Here is a tiny trained network, its code and every weight. The questions are about switching its units off for an input and a target symbol, where a switched-off unit gives its printed mean instead of its output.

import numpy as np


def w(rows, s, z=0):
    codes = np.array(rows[::2]) - 128.0
    scale = np.full(codes.shape[1], s)
    scale[-1] = z or s
    return codes * scale


def norm(h):
    return h / np.sqrt((h * h).mean(-1, keepdims=True) + 1e-5)


def f(y):
    return np.maximum(y, 0)


def softmax(a):
    e = np.exp(a - a.max(-1, keepdims=True))
    return e / e.sum(-1, keepdims=True)


def log_softmax(a):
    a = a - a.max(-1, keepdims=True)
    return a - np.log(np.exp(a).sum(-1, keepdims=True))


def net(x, mask):
    ids = ['Θαγδζημπτφω'.index(c) for c in x.split()]
    T = len(ids)
    res = E[ids] + P[:T]
    r = norm(res)
    for j in range(2):
        rows = slice(3 * j, 3 * j + 3)
        q, k, v = (r @ M[0][rows].T for M in (Q, K, V))
        z = softmax(np.where(np.tri(T) > 0, q @ k.T / 3**0.5, -1e9)) @ v
        o = O[0][rows]
        res = res + np.where(mask[j], z, o[:, -1]) @ o[:, :-1]
    y = f(norm(res) @ A[0][:, :-1].T + A[0][:, -1])
    res = res + np.where(mask[2:14], y, B[0][:, -1]) @ B[0][:, :-1]
    return log_softmax(norm(res)[-1] @ U[:, :-1].T + U[:, -1])


Q, K, V, O, A, B = {}, {}, {}, {}, {}, {}
E = w([
[144,69,145,172,129,218,130,123],'Θ',
[213,174,101,139,157,67,21,54],'α',
[84,167,217,45,144,138,178,146],'γ',
[143,80,75,134,76,216,120,172],'δ',
[153,70,133,28,145,82,186,180],'ζ',
[6,70,85,173,118,106,89,139],'η',
[75,126,51,120,64,162,114,133],'μ',
[79,8,144,197,192,169,112,120],'π',
[95,223,95,78,213,149,197,153],'τ',
[114,57,127,131,68,168,99,142],'φ',
[133,126,125,83,196,136,177,216],'ω',
],0.0021)
P = w([
[97,126,151,156,75,119,253,129],'0',
[95,83,102,77,134,172,158,112],'1',
[106,94,101,88,140,158,130,114],'2',
[113,107,112,95,141,154,109,128],'3',
[117,115,114,99,142,149,93,131],'4',
[126,117,124,106,143,144,75,138],'5',
[131,128,126,110,142,141,68,139],'6',
[135,132,121,123,150,139,57,140],'7',
[142,136,127,120,146,134,48,139],'8',
[143,137,125,123,155,124,35,145],'9',
[150,146,128,126,154,123,31,145],'10',
[153,144,123,129,161,121,24,143],'11',
[155,137,121,129,160,124,18,147],'12',
],0.0019)
Q[0] = w([
[108,97,161,115,229,141,23,193],'H1',
[129,212,102,105,177,2,115,174],'H1',
[36,68,68,179,43,255,54,185],'H1',
[90,177,188,25,175,136,210,213],'H2',
[96,131,159,18,196,140,94,202],'H2',
[137,130,173,104,87,95,217,66],'H2',
],0.0073)
K[0] = w([
[192,136,146,236,124,57,159,81],'H1',
[51,162,139,147,63,82,215,125],'H1',
[185,188,81,127,156,80,2,73],'H1',
[167,159,117,115,190,110,7,111],'H2',
[228,159,110,157,132,58,67,119],'H2',
[74,65,117,81,167,199,37,148],'H2',
],0.0075)
V[0] = w([
[153,119,52,77,78,186,99,212],'H1',
[4,171,109,114,83,78,100,120],'H1',
[86,11,202,120,142,129,74,133],'H1',
[173,155,176,143,28,91,113,25],'H2',
[127,78,199,58,132,31,127,138],'H2',
[155,32,70,100,65,122,87,202],'H2',
],0.0033)
O[0] = w([
[184,197,77,134,55,108,98,118,195],'H1',
[16,137,78,142,93,97,106,131,164],'H1',
[136,86,136,215,137,51,114,94,246],'H1',
[148,109,140,120,69,108,72,1,77],'H2',
[183,58,93,53,110,63,130,150,196],'H2',
[88,101,200,138,38,100,192,171,130],'H2',
],0.0041,0.0014)
A[0] = w([
[252,127,195,148,147,131,170,84,37],'N1',
[153,48,103,169,50,120,120,77,112],'N2',
[87,174,181,57,141,100,134,110,75],'N3',
[148,103,47,191,140,100,170,189,130],'N4',
[183,167,89,115,155,104,112,75,144],'N5',
[130,149,131,237,71,123,158,159,141],'N6',
[102,113,120,175,127,196,77,87,4],'N7',
[147,46,73,173,105,197,89,142,127],'N8',
[79,193,182,174,155,179,117,136,66],'N9',
[184,194,147,83,107,167,139,186,91],'N10',
[71,163,156,79,195,68,219,154,97],'N11',
[229,169,113,113,51,148,150,83,8],'N12',
],0.0043,0.0024)
B[0] = w([
[113,145,1,155,83,115,238,92,149],'N1',
[125,221,173,137,179,135,151,169,220],'N2',
[169,128,87,152,161,119,161,189,199],'N3',
[90,112,188,83,108,184,186,90,199],'N4',
[114,117,190,121,98,148,158,184,209],'N5',
[189,109,115,88,170,119,40,147,191],'N6',
[166,162,121,92,69,112,235,118,144],'N7',
[129,168,135,169,118,53,113,108,223],'N8',
[166,119,93,156,52,177,142,94,157],'N9',
[72,86,124,165,169,108,102,102,184],'N10',
[189,143,109,167,113,99,31,90,253],'N11',
[117,32,139,174,132,201,39,166,162],'N12',
],0.0045,0.0028)
U = w([
[186,142,61,192,99,139,225,104,233],'Θ',
[126,123,182,30,130,196,122,5,252],'α',
[201,96,30,105,193,50,61,117,168],'γ',
[149,57,149,187,41,251,75,166,83],'δ',
[159,39,148,50,43,76,203,177,74],'ζ',
[1,96,101,191,106,71,108,84,135],'η',
[93,214,43,75,2,147,129,145,111],'μ',
[104,52,190,230,204,113,161,51,10],'π',
[101,242,77,135,222,234,134,121,28],'τ',
[133,234,239,142,103,76,138,176,110],'φ',
[89,105,158,110,195,191,181,238,137],'ω',
],0.006,0.0022)

Each question gives the input, a string of symbols that net reads in full, and the target symbol t.
The units are the heads (3 rows each of Q, K, V and O) and the neurons (one row each of A and B). Each row of codes is followed by its name. A weight is (code - 128) times the scale printed after its matrix; where a second scale follows, it is the last column's (O, A, B and U).
mask holds one flag per unit, heads first, then neurons. A switched-off unit (its flag False) gives its mean, the last column of its rows in O or B, instead of its output. The means were averaged over made-up inputs and are rounded, as every weight is.
A unit's drop is (log p(t) with every unit on - log p(t) with that unit switched off) / (log p(t) with every unit on - log p(t) with every unit switched off).
The circuit of an input: a set's keep is (log p(t) with only the set's units on - log p(t) with every unit switched off) / (log p(t) with every unit on - log p(t) with every unit switched off). Starting from the 12 units with the biggest drops (on a tie, the unit counted first), units are removed one at a time, each time the one whose removal leaves the highest keep (on an exact tie, the one counted first), for as long as the keep stays at least 0.8.
circuit, biggest first: the units of the circuit, biggest drop first
k most important neurons: the k neurons with the biggest drops, biggest first
heads that matter: for each layer, one digit per head in row order, 1 if its drop is at least 0.15 and else 0, layers parted by /
input φ ζ α α φ α π, target φ: circuit, biggest first	[H2, N2]
input η ω ω γ ω Θ, target Θ: circuit, biggest first	[H1, N1]
input ζ δ φ γ Θ π τ ω, target ω: heads that matter	01
input ω Θ μ μ α γ, target ω: heads that matter	11
input δ α φ Θ π γ π φ γ, target δ: heads that matter	11
input φ ω δ η α α φ γ α γ δ, target φ: circuit, biggest first	[H2, N2]
input η δ η π φ δ δ γ φ α μ, target η: 2 most important neurons	[N10, N8]
input γ γ η δ γ δ μ ζ φ φ δ ω, target ω: 2 most important neurons	[N4, N8]
input μ γ φ Θ γ γ Θ Θ φ ζ, target ζ: circuit, biggest first	[H2]
input ζ Θ δ γ γ γ α ω, target ζ: heads that matter	11
input Θ φ τ φ γ τ γ ω α ω, target Θ: circuit, biggest first	[H1, N1, H2]
input φ α Θ φ δ γ Θ, target φ: 2 most important neurons	[N2, N8]
input α φ γ ω γ γ ω ω, target α: circuit, biggest first	[H2, H1]
input γ φ η γ φ γ τ μ α φ γ, target γ: heads that matter	10
input γ δ γ γ ζ γ γ α ζ γ φ φ Θ, target γ: 2 most important neurons	[N8, N2]
input δ φ φ γ γ γ δ δ τ μ, target μ: heads that matter	10
input α δ δ α γ γ α γ φ, target α: heads that matter	11
input φ π α δ φ φ δ η η, target φ: heads that matter	01
input γ δ δ γ γ, target γ: circuit, biggest first	[N11]
input φ μ ω η α, target φ: heads that matter	00
input η Θ γ γ φ γ γ ω α φ γ, target η: heads that matter	11
